Below is a small trained network, with its code and all its weights. Each question gives an input and a class and asks what happens when units are switched off, that is, made to give their printed mean instead of their output.

import numpy as np


def w(rows, s, z=0):
    codes = np.array(rows[::2]) - 128.0
    scale = np.full(codes.shape[1], s)
    scale[-1] = z or s
    return codes * scale


def f(y):
    return np.maximum(y, 0)


def log_softmax(a):
    a = a - a.max(-1, keepdims=True)
    return a - np.log(np.exp(a).sum(-1, keepdims=True))


def net(x, mask):
    res = np.array(x, float).reshape(1, 2) / 4 @ E
    y = f(res @ A[0][:, :-1].T + A[0][:, -1])
    res = res + np.where(mask, y, B[0][:, -1]) @ B[0][:, :-1]
    return log_softmax(res[-1] @ U[:, :-1].T + U[:, -1])


A, B = {}, {}
E = w([
[241,213,193,201,162],'x0',
[117,136,206,189,11],'x1',
],0.011)
A[0] = w([
[181,143,105,136,232,202],'N1',
[142,135,99,109,160,127],'N2',
[177,119,77,108,171,200],'N3',
[252,202,150,184,146,181],'N4',
[110,138,183,187,9,253],'N5',
[108,98,94,84,168,197],'N6',
[184,137,118,115,222,186],'N7',
[94,68,54,43,145,190],'N8',
[55,86,74,70,155,194],'N9',
[181,155,151,184,102,219],'N10',
],0.011,0.0051)
B[0] = w([
[228,226,179,103,100,218],'N1',
[149,147,116,133,127,164],'N2',
[162,161,121,126,138,196],'N3',
[254,113,181,162,168,240],'N4',
[92,67,129,156,82,251],'N5',
[150,163,96,124,156,202],'N6',
[199,207,171,109,88,210],'N7',
[139,134,48,15,234,245],'N8',
[173,101,43,45,176,238],'N9',
[145,68,184,190,131,198],'N10',
],0.0099,0.014)
U = w([
[173,191,191,146,117,156],'0',
[18,98,146,179,1,220],'1',
[81,180,111,175,136,2],'2',
[100,68,95,80,60,126],'3',
[108,173,122,146,110,27],'4',
[154,55,151,214,127,121],'5',
[106,70,65,65,184,156],'6',
[158,214,103,81,146,116],'7',
],0.0086,0.0035)

Each question gives the input, the list of numbers given to net, and the class t.
The units are the neurons (one row each of A and B). Each row of codes is followed by its name. A weight is (code - 128) times the scale printed after its matrix; where a second scale follows, it is the last column's (A, B and U).
mask holds one flag per neuron, in row order. A switched-off neuron (its flag False) gives its mean, the last column of its row in B, instead of its output. The means were averaged over made-up inputs and are rounded, as every weight is.
A unit's drop is (log p(t) with every unit on - log p(t) with that unit switched off) / (log p(t) with every unit on - log p(t) with every unit switched off).
The circuit of an input: a set's keep is (log p(t) with only the set's units on - log p(t) with every unit switched off) / (log p(t) with every unit on - log p(t) with every unit switched off). Starting from all 10 units, units are removed one at a time, each time the one whose removal leaves the highest keep (on an exact tie, the one counted first), for as long as the keep stays at least 0.8.
units of the circuit, in order: the units of the circuit, biggest drop first
unit that matters most: the unit with the biggest drop
top k neurons: the k neurons with the biggest drops, biggest first
drop when u is switched off: that unit's drop, to one decimal
input [-3,-8], class 7: unit that matters most : N1
input [8,4], class 5: units of the circuit, in order : [N10, N5]
input [-7,8], class 1: units of the circuit, in order : [N5, N4]
input [-2,-8], class 7: top 2 neurons : [N1, N7]
input [4,-6], class 0: units of the circuit, in order : [N8, N9]
input [-3,3], class 3: top 2 neurons : [N8, N4]
input [2,8], class 5: top 2 neurons : [N4, N10]
input [1,4], class 5: drop when N9 is switched off : -0.1
input [4,-7], class 0: drop when N8 is switched off : 0.2
input [-1,1], class 3: drop when N4 is switched off : 0.3
